Below is a small trained network, with its code and all its weights. Each question gives an input and a class and asks what happens when units are switched off, that is, made to give their printed mean instead of their output.

import numpy as np


def w(rows, s, z=0):
    codes = np.array(rows[::2]) - 128.0
    scale = np.full(codes.shape[1], s)
    scale[-1] = z or s
    return codes * scale


def f(y):
    return np.maximum(y, 0)


def log_softmax(a):
    a = a - a.max(-1, keepdims=True)
    return a - np.log(np.exp(a).sum(-1, keepdims=True))


def net(x, mask):
    res = np.array(x, float).reshape(1, 4) / 4 @ E
    y = f(res @ A[0][:, :-1].T + A[0][:, -1])
    res = res + np.where(mask, y, B[0][:, -1]) @ B[0][:, :-1]
    return log_softmax(res[-1] @ U[:, :-1].T + U[:, -1])


A, B = {}, {}
E = w([
[181,52,99,184,53,43,112,128,2,96,76],'x0',
[135,115,123,50,142,87,240,56,75,247,106],'x1',
[175,107,69,195,101,215,80,11,91,190,227],'x2',
[40,157,153,115,74,192,33,190,76,193,51],'x3',
],0.0082)
A[0] = w([
[162,109,128,179,89,58,123,104,15,104,118,104],'N1',
[121,122,120,83,138,87,196,83,76,245,108,121],'N2',
[102,128,126,127,126,140,109,148,85,161,102,113],'N3',
[161,109,106,174,112,190,87,35,81,185,204,97],'N4',
[165,122,129,131,154,75,176,113,161,77,155,136],'N5',
[120,137,131,105,150,155,135,113,180,136,135,68],'N6',
[163,129,118,141,133,100,176,106,146,83,180,70],'N7',
[106,127,131,100,151,95,156,141,132,138,94,205],'N8',
[149,119,117,139,147,123,121,132,140,135,133,180],'N9',
[119,125,118,174,124,144,61,151,151,26,137,124],'N10',
[139,120,130,142,119,120,134,125,105,123,113,254],'N11',
[158,115,122,137,134,116,193,90,144,118,168,138],'N12',
[120,115,129,113,126,66,141,148,109,95,79,121],'N13',
[128,112,120,145,125,102,122,133,94,124,124,92],'N14',
[124,125,128,86,123,118,191,111,115,166,99,60],'N15',
[91,159,148,91,142,166,143,115,216,174,184,141],'N16',
[104,133,145,78,135,84,157,173,165,95,83,80],'N17',
[83,143,139,115,101,180,86,161,91,205,80,108],'N18',
[113,155,124,141,147,159,155,128,155,152,124,87],'N19',
[135,134,117,139,100,88,112,129,93,106,122,93],'N20',
],0.012,0.0086)
B[0] = w([
[151,71,85,96,236,200,147,121,181,156,128,234],'N1',
[168,134,167,205,95,170,60,154,145,45,223,233],'N2',
[96,124,123,113,135,99,72,92,118,142,114,166],'N3',
[93,189,170,147,119,55,230,248,127,156,68,253],'N4',
[84,134,128,112,91,100,48,92,91,167,80,202],'N5',
[124,92,130,163,231,132,124,144,144,135,144,158],'N6',
[64,111,167,159,180,94,26,119,112,155,88,178],'N7',
[151,181,129,92,36,139,170,151,129,119,126,199],'N8',
[135,138,110,106,78,124,130,117,105,142,130,160],'N9',
[187,138,178,194,85,152,90,138,128,85,222,222],'N10',
[184,169,69,19,29,195,167,95,143,144,108,200],'N11',
[102,127,110,98,105,96,75,74,102,156,93,194],'N12',
[104,148,132,132,151,109,195,174,131,161,101,192],'N13',
[125,108,118,124,181,134,116,139,149,147,138,153],'N14',
[129,106,181,240,197,111,79,166,142,107,165,170],'N15',
[188,85,62,74,152,206,164,122,155,148,102,217],'N16',
[104,146,132,190,175,82,197,199,111,200,97,203],'N17',
[97,107,120,116,136,50,44,40,97,168,71,203],'N18',
[131,85,106,128,185,127,132,132,128,132,146,151],'N19',
[112,119,125,151,202,155,119,115,163,147,144,163],'N20',
],0.014,0.016)
U = w([
[96,196,157,147,130,68,238,225,118,168,102,121],'0',
[165,50,69,81,234,210,156,127,186,158,141,105],'1',
[178,148,196,218,73,160,64,152,135,92,235,96],'2',
[60,115,133,104,116,58,38,56,62,169,93,100],'3',
[163,183,92,22,2,174,189,103,116,122,142,248],'4',
[74,98,134,104,144,97,204,96,90,79,161,108],'5',
],0.0084,0.011)

Each question gives the input, the list of numbers given to net, and the class t.
The units are the neurons (one row each of A and B). Each row of codes is followed by its name. A weight is (code - 128) times the scale printed after its matrix; where a second scale follows, it is the last column's (A, B and U).
mask holds one flag per neuron, in row order. A switched-off neuron (its flag False) gives its mean, the last column of its row in B, instead of its output. The means were averaged over made-up inputs and are rounded, as every weight is.
A unit's drop is (log p(t) with every unit on - log p(t) with that unit switched off) / (log p(t) with every unit on - log p(t) with every unit switched off).
The circuit of an input: a set's keep is (log p(t) with only the set's units on - log p(t) with every unit switched off) / (log p(t) with every unit on - log p(t) with every unit switched off). Starting from the 12 units with the biggest drops (on a tie, the unit counted first), units are removed one at a time, each time the one whose removal leaves the highest keep (on an exact tie, the one counted first), for as long as the keep stays at least 0.8.
units of the circuit, in order: the units of the circuit, biggest drop first
most important unit: the unit with the biggest drop
top k neurons: the k neurons with the biggest drops, biggest first
drop when u is switched off: that unit's drop, to one decimal
input [-3,2,-1,-1], class 4: units of the circuit, in order -> [N1; N4; N7]
input [0,-2,3,0], class 4: most important unit -> N17
input [-6,5,-1,-3], class 1: top 2 neurons -> [N16; N10]
input [-3,-1,-2,2], class 4: top 2 neurons -> [N1; N4]
input [4,-6,-1,-7], class 3: top 3 neurons -> [N2; N5; N7]
input [8,-6,7,4], class 1: top 2 neurons -> [N1; N17]
input [-7,-6,7,-1], class 0: top 2 neurons -> [N4; N1]
input [-2,-1,-3,0], class 4: units of the circuit, in order -> [N4; N1; N15]
input [3,0,-7,8], class 3: top 2 neurons -> [N18; N4]
input [3,2,7,-7], class 0: top 2 neurons -> [N4; N18]
input [8,-7,-3,3], class 1: top 2 neurons -> [N1; N2]
input [7,1,6,1], class 1: top 3 neurons -> [N1; N17; N8]
input [-8,8,-7,5], class 1: top 3 neurons -> [N16; N4; N10]
input [-2,8,-1,-4], class 2: most important unit -> N2
input [0,8,8,7], class 0: top 2 neurons -> [N4; N10]
input [-4,-4,6,5], class 0: top 2 neurons -> [N4; N2]
input [7,-7,-4,1], class 1: top 3 neurons -> [N1; N2; N4]
input [2,-8,-5,8], class 2: top 3 neurons -> [N10; N5; N12]
input [-8,5,-5,5], class 1: top 2 neurons -> [N16; N4]
input [3,3,1,2], class 4: most important unit -> N10
input [-4,2,6,8], class 3: drop when N18 is switched off -> 6.8
input [5,-4,2,8], class 3: drop when N18 is switched off -> 3.1
input [7,-7,-6,-4], class 1: drop when N2 is switched off -> 0.9
input [-2,-3,-1,1], class 4: drop when N15 is switched off -> 0.4
